Below is a small trained network, with its code and all its weights. Each question gives an input and a class and asks what happens when units are switched off, that is, made to give their printed mean instead of their output.

import numpy as np


def w(rows, s, z=0):
    codes = np.array(rows[::2]) - 128.0
    scale = np.full(codes.shape[1], s)
    scale[-1] = z or s
    return codes * scale


def f(y):
    return y / 2 * (1 + np.tanh(0.7978845608 * (y + 0.044715 * y**3)))


def log_softmax(a):
    a = a - a.max(-1, keepdims=True)
    return a - np.log(np.exp(a).sum(-1, keepdims=True))


def net(x, mask):
    res = np.array(x, float).reshape(1, 4) / 4 @ E
    y = f(res @ A[0][:, :-1].T + A[0][:, -1])
    res = res + np.where(mask, y, B[0][:, -1]) @ B[0][:, :-1]
    return log_softmax(res[-1] @ U[:, :-1].T + U[:, -1])


A, B = {}, {}
E = w([
[80,152,189,164,117,199,202,144,168,48,89,117],'x0',
[168,44,107,134,158,108,195,139,144,114,129,73],'x1',
[108,156,8,51,161,151,199,198,121,83,75,177],'x2',
[112,134,105,138,104,215,99,73,156,148,163,125],'x3',
],0.014)
A[0] = w([
[108,76,101,70,175,161,195,144,195,78,72,174,215],'neuron 0',
[108,119,191,190,114,145,158,131,179,82,136,104,192],'neuron 1',
[166,54,177,191,104,144,125,63,158,132,128,130,178],'neuron 2',
[116,104,118,97,190,74,152,233,130,102,65,146,176],'neuron 3',
[104,178,86,96,138,170,172,165,97,111,116,192,101],'neuron 4',
[176,85,135,141,95,119,111,88,126,167,164,104,140],'neuron 5',
[131,96,97,150,152,126,124,115,119,135,136,112,86],'neuron 6',
[117,114,130,109,113,137,84,57,177,206,201,141,162],'neuron 7',
[84,144,174,108,135,174,127,109,121,89,92,202,252],'neuron 8',
[134,126,69,88,145,103,97,145,100,178,177,126,156],'neuron 9',
[152,124,165,186,155,83,107,116,102,153,92,143,138],'neuron 10',
[139,133,142,141,105,138,110,155,130,120,117,113,95],'neuron 11',
[64,163,131,135,89,154,136,109,155,139,118,148,70],'neuron 12',
[173,131,88,85,170,104,88,104,113,192,138,155,151],'neuron 13',
[190,107,104,142,135,68,131,97,100,173,131,112,203],'neuron 14',
[82,202,83,81,129,128,138,157,96,90,144,163,90],'neuron 15',
[78,250,158,153,57,147,72,140,156,145,126,183,171],'neuron 16',
[122,107,144,90,200,93,199,162,106,69,86,177,126],'neuron 17',
[158,95,180,226,126,120,118,66,124,135,188,49,212],'neuron 18',
],0.012,0.0035)
B[0] = w([
[137,133,158,85,149,179,103,154,168,149,111,112,244],'neuron 0',
[66,171,131,155,199,182,197,125,94,49,118,77,213],'neuron 1',
[74,159,180,85,121,118,165,29,93,133,197,132,217],'neuron 2',
[135,97,138,108,133,126,94,137,198,131,117,188,235],'neuron 3',
[152,121,165,88,85,138,130,117,141,173,161,119,218],'neuron 4',
[148,82,178,123,81,94,116,132,146,142,162,165,192],'neuron 5',
[107,55,98,124,118,121,100,122,140,88,131,125,144],'neuron 6',
[146,81,165,101,100,110,106,144,133,122,111,195,210],'neuron 7',
[107,196,105,168,172,96,203,137,96,30,82,103,200],'neuron 8',
[182,93,111,175,186,140,125,159,164,122,96,97,194],'neuron 9',
[121,149,174,82,112,165,126,156,151,135,137,108,171],'neuron 10',
[153,149,102,93,151,126,137,118,132,97,143,124,134],'neuron 11',
[110,169,91,133,175,134,160,87,123,69,124,88,173],'neuron 12',
[157,97,112,147,142,174,118,139,197,132,75,134,198],'neuron 13',
[102,110,91,96,110,157,122,173,159,110,70,127,196],'neuron 14',
[145,111,158,113,107,112,75,107,117,148,132,150,204],'neuron 15',
[71,159,110,179,168,131,150,135,69,13,88,130,232],'neuron 16',
[176,102,102,66,112,119,103,140,204,111,129,167,223],'neuron 17',
[105,117,208,103,88,113,146,39,111,148,203,153,253],'neuron 18',
],0.011,0.021)
U = w([
[59,164,148,137,147,169,196,80,79,105,143,8,105],'0',
[124,117,112,114,155,172,126,192,176,103,75,107,218],'1',
[148,104,149,92,93,140,93,115,176,195,134,154,134],'2',
[98,157,104,147,146,97,192,149,142,97,120,91,17],'3',
[105,56,107,130,90,105,135,140,147,162,141,132,5],'4',
[132,133,99,166,87,131,139,153,98,148,162,94,24],'5',
[76,140,158,98,96,118,135,94,96,97,152,160,247],'6',
[112,150,88,203,154,126,113,114,68,102,89,135,121],'7',
],0.013,0.0025)

Each question gives the input, the list of numbers given to net, and the class t.
The units are the neurons (one row each of A and B). Each row of codes is followed by its name. A weight is (code - 128) times the scale printed after its matrix; where a second scale follows, it is the last column's (A, B and U).
mask holds one flag per neuron, in row order. A switched-off neuron (its flag False) gives its mean, the last column of its row in B, instead of its output. The means were averaged over made-up inputs and are rounded, as every weight is.
A unit's drop is (log p(t) with every unit on - log p(t) with that unit switched off) / (log p(t) with every unit on - log p(t) with every unit switched off).
unit that matters most: the unit with the biggest drop
k most important neurons: the k neurons with the biggest drops, biggest first
drop when u is switched off: that unit's drop, to one decimal
input [-7,-2,-2,-2], class 2: most important neuron : [neuron 16]
input [0,-6,7,-1], class 1: 2 most important neurons : [neuron 18; neuron 8]
input [-7,-7,-3,3], class 1: 2 most important neurons : [neuron 16; neuron 13]
input [-3,-1,-5,-7], class 2: 3 most important neurons : [neuron 16; neuron 1; neuron 8]
input [-4,-4,4,-4], class 2: 4 most important neurons : [neuron 1; neuron 15; neuron 16; neuron 8]
input [2,6,-3,3], class 0: 3 most important neurons : [neuron 1; neuron 3; neuron 17]
input [7,2,-2,-8], class 1: 2 most important neurons : [neuron 17; neuron 3]
input [4,-6,8,-8], class 2: 2 most important neurons : [neuron 4; neuron 15]
input [-4,-8,4,-7], class 1: 2 most important neurons : [neuron 18; neuron 16]
input [3,-3,-7,7], class 0: 3 most important neurons : [neuron 1; neuron 16; neuron 3]
input [-6,1,4,-3], class 1: drop when neuron 9 is switched off : 0.2
input [-3,0,4,-7], class 2: drop when neuron 16 is switched off : 0.4
input [-2,0,1,-3], class 1: drop when neuron 2 is switched off : 0.6
input [-1,-3,-1,0], class 7: unit that matters most : neuron 18
